Each row has a class, written after it.
207,-15,378,-105,170,-326,-423,-1,-335,225,108,142,-359,199,-94,-190,-45,-65,357,-248,4,214,144,-80,-122,260,-297,72,156,43,130,188,-288,-81,49,-305,-78,324,603,-34,175,46,-18,80,72 => J
-10,219,-183,25,-51,84,89,-37,63,67,-251,-51,233,355,-171,65,189,-96,52,-12,143,-139,-23,-185,-138,60,-207,26,148,175,60,-448,-56,-16,169,-78,49,39,30,6,109,-26,32,72,54 => W
-54,170,-152,-24,-2,93,74,-53,75,68,-297,-23,225,407,-165,-12,216,-96,-24,-27,104,-95,-28,-219,-137,37,-199,66,112,95,39,-477,-78,-114,177,-101,15,22,-7,30,84,-58,119,102,126 => Z
-166,-97,-190,97,-18,-160,315,2,-42,-129,-94,9,115,-221,53,242,67,-73,-278,-2,188,74,-96,-264,104,-218,8,310,-91,59,324,112,-61,-4,-124,122,243,-38,-168,-57,150,142,-46,-165,-59 => J
-190,-98,-246,4,-203,-42,319,73,-3,-186,-132,-51,225,-313,38,236,27,-140,-113,-63,139,137,-88,-288,140,-210,193,415,-42,-77,401,65,43,18,-126,148,170,-20,-119,-107,149,191,-10,-114,-62 => F
-170,-141,-306,-77,-60,-257,242,-15,31,-207,-191,-153,236,-289,91,275,84,-105,-228,-131,60,91,-38,-140,71,-208,375,340,-3,-16,288,59,-27,31,42,134,186,-108,-134,-251,134,217,39,-68,-10 => E
315,-116,-81,82,-413,-149,279,69,112,141,-193,44,357,-90,-38,-88,-337,20,25,317,-44,411,66,-146,143,49,470,59,55,-70,328,-47,-120,99,187,185,-73,280,134,-305,292,-284,-113,-108,142 => E
-99,161,-226,5,-70,17,66,-36,60,58,-308,-44,309,371,-186,28,209,-143,-25,-54,115,-143,-61,-232,-135,8,-125,30,127,167,48,-416,6,-31,215,-74,39,40,11,47,71,-22,51,28,91 => M
-70,209,-152,-17,-10,46,29,-55,96,121,-291,-34,216,298,-181,-11,222,-128,2,-20,92,-149,-60,-167,-69,38,-170,20,115,111,2,-500,3,-80,192,-111,6,22,84,24,61,-47,100,97,104 => J
258,41,37,-118,-188,-342,-264,7,-323,227,-59,114,-103,212,161,-35,-149,-30,382,-71,163,-46,179,-292,-340,-3,-70,286,146,150,357,116,-269,223,173,-71,192,217,119,-117,-114,-26,-262,-25,56 => E
-356,27,-43,-16,-371,-397,-27,-12,25,-1,244,-44,377,92,-176,268,-48,124,81,34,-271,-245,-118,-282,-25,-138,193,-260,-232,168,-249,-136,-259,-66,115,97,50,-296,-253,165,-102,-183,-272,-135,-81 => Q
-23,-99,127,22,-153,8,-8,100,-89,-163,110,64,43,82,-10,43,1,-1,-46,-233,-144,40,-290,-55,94,-186,-169,39,-55,93,-55,-78,3,100,42,-96,-34,-103,-210,-129,197,-171,-324,-118,-56 => Q
-200,23,-230,-166,-440,-213,67,-82,-16,-127,31,-111,271,-47,-247,138,20,177,-115,72,-258,-348,-180,-380,-16,-91,92,-193,-126,112,-379,-212,-14,-63,141,102,74,-375,15,199,-167,19,-90,52,33 => Z
-47,29,365,-47,-3,24,-110,94,-116,-184,301,58,-29,181,-85,32,-16,-110,41,-169,-262,-54,-273,48,-2,-189,21,-80,-107,-4,-161,-112,61,-26,-7,-178,-48,-273,-182,-150,93,-244,-216,-126,-12 => Z
-89,31,146,105,-107,-244,168,-63,169,-71,14,99,141,-470,-461,-14,147,-167,-307,217,-358,155,267,-206,-227,38,-29,-177,194,-35,-16,131,243,36,-65,150,-114,-35,315,111,-36,127,-194,-129,4 => M
-58,-24,-213,10,-174,-100,261,64,-23,-64,-219,-6,109,-277,102,244,123,4,-32,-49,137,217,-53,-291,12,-218,383,383,-64,-210,245,200,14,68,-40,139,200,33,-149,-106,200,87,-124,-46,63 => Z
-61,161,-189,-39,-10,23,66,-72,48,79,-337,-36,231,279,-213,-23,220,-109,-15,-29,78,-150,-69,-268,-57,21,-221,71,75,194,54,-437,-22,-92,224,-118,-3,57,-3,-1,5,-66,89,61,67 => E
330,-206,50,24,63,-122,-25,-8,-200,305,235,181,28,270,32,-76,54,44,281,-55,123,316,91,-86,-106,1,-299,390,84,66,536,177,-218,-136,21,-77,110,184,64,21,-98,50,-80,16,187 => Z
-175,-111,-263,15,-228,-15,385,26,68,-80,-343,-31,162,-256,98,302,143,-33,-201,-3,142,25,-133,-298,163,-259,182,511,-147,-169,284,14,-56,18,-12,194,288,-103,-143,-87,216,161,-1,-99,89 => E
-149,-72,56,21,-61,90,-49,114,-27,-267,239,-12,-87,111,-24,150,38,-128,-70,-193,-110,-217,-267,127,36,-228,-43,-41,-69,-15,-218,-163,145,69,-83,-101,-36,-324,-164,-161,55,-186,-254,-3,-5 => M
-270,-70,-116,-7,-353,-333,-121,56,-18,105,195,-76,200,220,-72,180,-32,117,-51,-114,-105,-332,-143,-317,-97,47,226,-221,-225,166,-83,-202,-102,-44,202,121,31,-271,-197,143,-216,105,-90,-35,111 => J
-100,-3,-196,-154,-332,-366,-51,-57,66,53,-55,-11,205,98,-43,202,-94,234,17,51,-237,-120,-98,-257,-65,-36,96,-219,-150,308,-267,-123,-16,17,403,55,49,-189,-60,179,-138,-1,-92,-92,-10 => M
174,82,-63,42,14,-266,39,-142,-183,-4,-45,192,81,306,178,-199,165,41,9,-32,294,-26,31,-273,-49,-18,-177,318,170,-107,460,107,-207,130,138,-89,186,442,59,-167,92,-75,-216,-81,189 => M
-87,-133,269,114,176,-227,53,-39,-77,97,-125,295,-114,413,63,-285,-26,-22,-31,81,186,69,-108,-269,-69,188,-554,284,-14,-59,181,34,-107,-19,161,-59,15,71,39,-124,-124,-222,-249,114,221 => F
-164,-182,-183,-69,9,-267,212,96,145,-27,-212,-44,303,-368,43,230,31,-46,-137,-69,83,184,-104,-19,95,-216,282,437,-185,-88,155,100,-51,-12,42,168,167,11,40,-22,3,50,102,-103,88 => J
153,44,223,-13,-149,28,-172,132,-154,-160,236,57,-7,173,-72,79,-48,-142,75,-266,-177,-215,-147,260,-67,-206,16,-90,29,35,-150,-78,-14,80,-125,-107,-44,-156,-96,-164,164,-236,-266,-129,-66 => W
395,-114,-164,31,303,-293,-285,-37,-236,-127,34,52,-68,149,27,-46,-30,-9,391,129,150,-83,-12,-236,-422,192,-375,153,266,60,145,290,-262,-42,-35,-226,79,419,303,-70,13,-1,-251,147,-46 => W
-100,175,-179,4,-26,5,59,-9,43,-3,-286,20,296,413,-202,42,187,-116,35,-13,114,-146,-81,-213,-113,24,-123,52,106,131,72,-447,-25,-91,204,-94,5,45,-63,65,47,-66,53,48,103 => M
2,-23,245,-7,-109,-52,-34,102,-105,-201,165,79,63,206,-41,-19,-100,-91,-61,-233,-287,-29,-295,135,75,-243,-105,20,-48,4,-221,-107,37,29,-168,-133,-4,-280,-10,-238,167,-173,-200,-165,37 => K
-64,198,-193,56,14,77,29,-47,53,73,-314,-9,245,333,-187,42,215,-103,-45,-53,66,-112,-29,-203,-109,63,-152,80,91,152,42,-464,-71,-111,165,-158,7,55,-44,32,48,-44,109,32,94 => K
-12,128,-224,-109,191,-51,476,84,8,-626,-378,-250,62,68,28,-364,22,189,54,-25,78,-223,-177,58,333,206,179,298,87,-184,-54,-76,43,273,226,59,-25,399,524,-335,-274,197,257,118,157 => Z
-61,13,167,7,-214,-102,-63,-4,-247,-174,138,38,-30,42,-138,2,-14,-81,-16,-168,-248,-224,-176,46,36,-290,-44,-37,-33,70,-264,-170,17,-23,-55,-117,2,-305,1,-221,205,-237,-374,-103,11 => E
-351,-57,-163,31,-275,-391,-60,-42,67,-85,72,-111,311,-9,-55,61,-24,132,153,54,-184,-235,-171,-267,-39,-116,385,-282,-132,82,-258,-112,24,-128,107,158,13,-285,-56,107,46,6,-168,-83,111 => J
-96,32,190,64,-177,51,-113,110,-127,-196,318,91,9,242,-57,82,60,30,-77,-219,-271,-127,-212,253,142,-472,-72,10,45,-12,-126,-167,-67,85,-99,-197,-35,-292,-139,-138,120,-94,-136,-99,60 => K
-60,174,-231,30,-12,73,46,-39,67,121,-291,-48,213,305,-140,31,203,-130,-9,-30,140,-126,-62,-216,-109,-7,-179,42,86,163,17,-427,-35,-65,170,-117,34,97,24,76,41,-19,127,51,52 => J
-20,-80,248,71,-159,47,-116,184,-124,-197,327,116,34,200,-63,57,-73,-104,81,-222,-100,-28,-234,95,-55,-186,-124,22,-50,85,-18,-207,-11,34,-140,-135,-57,-217,-63,-166,172,-95,-248,-131,-37 => M
-192,16,-108,-97,-340,-388,-47,-78,47,103,-73,44,372,6,-17,124,-65,241,-67,57,-159,-193,-143,-264,171,-48,296,-212,-236,109,-263,-111,-8,-104,332,192,126,-277,-11,239,-111,-185,-142,-69,103 => J
-268,-16,-172,-91,-332,-372,-68,-75,-49,-57,121,-152,273,5,-45,157,-100,71,84,27,-224,-356,-142,-300,-57,-197,272,-236,-198,106,-350,76,9,-121,217,154,4,-244,-158,197,-77,-74,-209,-102,-83 => F
-283,50,-80,-211,-439,-213,-89,-87,-21,72,82,-110,320,158,-14,59,95,246,188,-30,-299,-328,-109,-401,-53,-71,139,-182,-124,55,-294,-77,-17,37,305,78,103,-192,11,347,-44,36,-194,-85,119 => Z
-159,-27,110,-52,-217,36,34,52,-113,-203,222,-18,70,68,-91,79,40,-61,-165,-319,-169,38,-199,-47,147,-179,5,-77,-82,76,-153,-160,38,58,-60,-117,-35,-305,-204,-120,123,-135,-214,-137,-56 => Q
-84,-93,118,24,-108,-57,2,177,-140,-344,218,1,27,41,-58,-45,-27,-36,12,-126,-249,1,-214,8,80,-211,-163,98,83,6,-48,-164,-4,53,-75,-153,-69,-124,-147,-254,62,-219,-343,-123,33 => K
7,-42,-215,48,136,-227,115,31,-29,120,-74,44,333,-224,26,364,66,-123,-137,-51,208,228,40,-17,-47,-188,376,262,-88,-5,282,144,-74,-120,16,42,91,112,-149,-241,101,54,55,-80,-56 => J
-160,-91,-175,7,-178,-162,323,35,-48,-198,-191,-25,248,-388,46,330,-2,-107,-232,-25,44,230,-36,-325,56,-255,296,350,-2,-60,244,99,87,89,84,182,151,-45,-57,-190,217,172,-123,-34,-58 => E
-8,-95,-22,8,328,-98,-141,-25,-104,183,167,209,22,414,40,-14,62,71,7,-178,175,37,-64,-52,-16,225,-326,203,-74,-44,155,-48,-302,-129,-164,-245,31,176,-238,-202,-95,-62,-87,95,234 => Z
-75,-138,223,-58,-108,-57,-102,134,-62,-347,198,85,72,-10,-94,-71,115,-20,3,-240,-128,-60,-330,-13,-14,-81,-122,-72,-19,33,-116,-204,62,17,-45,-142,-140,-177,-47,-184,139,-136,-227,-56,-17 => J
-157,-92,-261,-65,-285,-360,-87,-60,57,-116,122,-84,358,85,-18,160,-8,174,36,-29,-190,-212,-173,-328,88,-115,244,-116,-107,198,-65,-16,-51,-21,328,102,79,-278,-205,227,-190,-86,-254,-42,-1 => Q
-195,-228,-251,-8,-245,-121,227,114,-53,-106,-129,-66,208,-171,146,292,21,-36,-9,-75,212,65,-83,-113,-25,-136,361,334,-57,-17,396,55,-41,115,-80,171,225,-119,-77,-141,184,223,16,-70,11 => M
-16,-301,-33,-15,366,186,182,10,142,-557,-324,149,-62,-390,278,-360,-320,35,82,130,357,209,-136,-87,213,270,-328,261,49,-95,253,23,-58,119,-206,48,3,661,291,-208,18,-58,317,-73,66 => F
18,-80,213,-32,-29,55,-55,181,10,-189,136,171,127,204,-98,166,71,-155,-164,-273,-310,74,-235,73,104,-261,-197,56,-3,37,-45,-132,9,-34,-88,-186,12,-249,-129,-217,105,-249,-223,-168,-25 => Z
-45,-104,178,75,-202,6,67,77,-148,-221,182,91,32,88,-47,110,-116,-44,54,-137,-160,-58,-234,32,-25,-292,-98,60,-78,95,-103,-130,-84,77,-49,-44,8,-183,-217,-180,213,-159,-323,-170,-7 => Q
361,-249,-72,-112,120,-371,-332,-83,-181,305,181,180,22,189,200,-118,-147,-2,401,-56,170,-39,167,-89,7,39,-284,319,195,147,523,286,-255,-25,290,-78,38,443,365,-134,-225,-134,-127,69,154 => J
-229,-1,-56,-31,-287,-323,-34,66,-41,-151,328,-146,301,133,-150,139,-12,224,21,-26,-82,-281,-208,-221,-19,-28,310,-242,-265,47,-212,-191,-175,-30,209,106,-62,-238,-192,81,-133,-115,-209,9,40 => Q
-139,-5,-180,-6,-438,-289,61,-7,-52,-84,-43,5,251,42,-254,147,6,252,-33,49,-429,-142,-181,-362,-70,-135,117,-179,-69,226,-359,-155,32,-1,313,3,0,-269,-31,45,-59,43,-303,-58,78 => Z
283,185,-17,-110,137,-45,-93,166,-56,-299,-211,284,114,-214,-329,-184,27,-87,4,-67,69,-393,-71,166,278,-349,-265,303,98,-56,31,113,221,-23,-208,-27,-144,182,899,-100,-337,-54,201,49,5 => J
74,-133,-370,26,368,-166,35,122,-376,-176,-389,-130,137,162,235,-193,-77,180,202,54,356,-177,-181,139,-11,290,114,188,2,76,106,166,-468,-69,-44,-194,85,540,-278,-452,-32,35,159,-184,-163 => M
-109,193,-146,1,-31,105,40,-25,58,97,-284,-29,264,346,-176,18,200,-144,11,-19,73,-103,-57,-282,-99,34,-171,72,111,127,114,-487,-48,-112,159,-114,46,8,-35,45,82,-95,58,77,52 => Z
-368,136,86,75,-256,-258,245,-29,337,72,-300,-137,228,-35,-347,-193,236,-264,-449,-159,-143,-67,167,-25,-38,261,175,-171,157,-166,-145,-115,159,207,-133,332,-52,-239,259,140,74,77,-115,82,103 => M
-53,-155,78,21,-159,-32,-90,183,7,-164,155,21,117,110,-113,121,-50,-119,-32,-324,-271,-112,-317,210,-8,-317,-51,-49,-44,120,-146,-178,-5,114,-65,-68,-58,-162,-171,-165,28,-214,-179,-81,-14 => Q
-96,-72,322,-39,-136,21,-120,131,-57,-352,241,127,28,198,-78,39,-6,-101,79,-232,-89,-105,-279,19,28,-98,-62,-66,-13,21,-31,-200,-12,30,-39,-101,-97,-249,-58,-141,197,-117,-146,-53,-26 => M
-118,219,-37,-46,-60,-173,294,238,-99,-205,-16,-165,414,-191,-192,-136,-131,74,240,12,-118,-51,51,275,154,-153,283,118,62,81,-34,19,29,436,-154,101,-56,345,225,-156,-146,-45,-184,-176,-33 => E
-293,-59,-160,-82,-458,-351,-57,14,113,172,81,-30,373,-63,-192,248,-82,140,61,98,-228,-238,-124,-251,-14,-35,252,-243,-244,167,-198,-232,-115,-79,148,145,55,-236,105,280,-185,-77,13,12,20 => J
-252,226,189,-38,-288,-156,393,-184,77,462,-184,-48,91,57,-108,-98,497,-145,-133,21,-311,113,364,-155,29,94,153,-75,192,-272,210,-4,391,24,155,214,27,-167,248,-39,150,133,-170,-20,181 => E
-385,17,-300,56,-77,-242,203,77,-162,-208,328,-104,160,547,-37,-190,-127,200,309,197,103,-275,-41,-187,65,-197,214,280,-171,-105,-57,185,-366,183,-257,-207,-127,87,-203,-24,-306,44,-132,-108,237 => E
-23,183,-206,7,-61,55,58,-74,72,41,-302,-44,202,343,-140,9,165,-120,39,-16,123,-161,-46,-235,-138,55,-203,22,151,182,58,-432,-39,-51,194,-99,18,53,-17,0,131,-67,43,45,51 => W
-328,-2,16,-102,-366,-393,21,-149,-43,60,-24,-29,271,-132,-66,42,-41,215,128,26,-253,-290,-157,-233,17,21,248,-250,-205,230,-355,-75,28,10,358,176,25,-246,-132,195,-44,-65,-246,-84,-12 => J
297,-240,-83,110,17,-237,-334,-121,-66,130,106,59,-67,17,-54,-27,-164,-233,340,-153,4,147,101,-174,-288,179,119,59,230,169,214,295,-214,-47,35,-125,-107,177,136,-173,80,9,-170,176,-78 => Z
273,-43,98,54,191,-266,-200,-33,-105,76,337,158,-141,431,-2,-67,60,-186,4,-265,35,-28,90,39,-296,175,-68,85,164,-123,417,117,-240,50,-26,-168,-18,357,-202,-249,-334,96,2,62,182 => F
-254,256,260,151,-214,-355,363,-235,-36,146,-8,-152,260,73,-316,-171,45,-165,-375,99,-168,-133,341,115,-52,182,434,-257,197,-201,10,-194,26,49,171,399,-88,-155,99,0,195,7,-165,136,161 => Q
229,14,147,-75,-37,-215,-140,-232,-97,66,-147,202,127,-36,16,-76,84,-176,136,-228,44,-96,-104,-420,-274,297,-171,245,13,133,265,38,-17,6,141,-78,120,149,47,-131,185,-5,-269,-92,-9 => K
-14,-6,143,155,167,-143,-69,-94,-191,322,72,322,-108,441,214,39,11,-66,-89,-1,112,-30,181,-87,85,134,-34,369,6,-283,349,287,-338,23,33,-183,174,152,80,-266,-124,-144,-185,79,154 => Z
-303,109,-142,-159,-521,-399,44,-137,-28,-30,4,-68,258,-99,-143,85,21,213,39,83,-181,-215,21,-496,24,-83,237,-209,-108,82,-288,-61,115,23,343,205,42,-222,191,328,18,-34,-283,-49,110 => M
29,-37,-232,-87,-100,-92,201,-5,-18,-222,-82,-50,180,-168,126,301,59,-168,-44,-40,207,38,9,-218,-52,-164,254,340,57,-91,338,156,29,27,44,128,131,-6,-111,-28,111,75,-7,23,-127 => W
30,-58,-113,-19,211,-112,-140,-82,-229,69,208,238,-105,254,38,260,-131,73,219,55,80,34,169,-142,-17,149,-171,16,13,161,177,187,-291,-23,-39,-313,18,347,101,-153,-8,46,2,-53,8 => M
-108,-152,191,-31,-181,-40,34,93,-113,-259,201,26,48,110,-171,-10,27,-88,-37,-239,-314,-65,-281,60,102,-345,-272,66,-42,160,-128,-144,-27,-7,-107,-148,-54,-270,-13,-119,177,-94,-193,-184,-28 => E
-37,-94,-157,111,-98,-116,139,41,25,-94,-37,-17,213,-230,87,258,13,-111,-232,-103,120,195,-44,-53,75,-227,406,377,-77,-86,372,38,-105,5,-71,114,232,-89,-219,-10,114,-15,4,-108,46 => K
-156,4,-219,-117,-277,-369,3,-132,118,91,23,-101,413,-12,-104,135,-51,142,13,110,-227,-97,-108,-484,92,68,303,-191,-192,33,-224,-17,-5,-120,303,154,92,-223,-81,189,-118,-144,-246,-65,108 => Q
62,-34,186,-28,-28,-118,-275,-45,-305,314,193,117,-263,73,-15,-278,-24,-155,140,-26,358,-40,123,-392,-94,210,-512,60,122,-20,277,90,-110,-65,-112,-137,-161,254,421,-112,183,-191,-219,204,-46 => J
-222,-42,-213,4,-151,-122,279,35,-118,-387,-171,8,297,-474,15,275,64,29,-259,-68,107,-49,-133,-79,15,-337,319,411,-100,-75,142,-77,37,74,-44,148,190,-57,-107,-46,90,91,-1,-62,30 => K
22,80,33,72,108,-219,-271,-106,-114,152,20,252,66,405,95,-15,-107,-227,117,-241,1,-60,141,-23,33,22,-107,194,213,21,185,115,-306,34,-25,-236,-1,259,36,-201,-70,-198,-99,57,-23 => K
-203,82,-84,-250,292,-432,80,-43,187,-302,-290,47,348,564,26,-483,-200,-12,-317,-22,-147,-359,-127,-135,246,256,0,21,9,-294,-21,-96,-81,96,96,-17,-21,433,311,-158,-502,-140,356,-112,461 => Q
-364,-7,-172,-17,-477,-306,120,-54,-80,-32,293,-225,200,236,-11,50,2,69,6,47,-47,-543,-207,-370,28,-78,53,-158,-181,152,-77,-195,-94,39,165,146,147,-355,-73,80,-237,-182,-245,-7,-41 => W
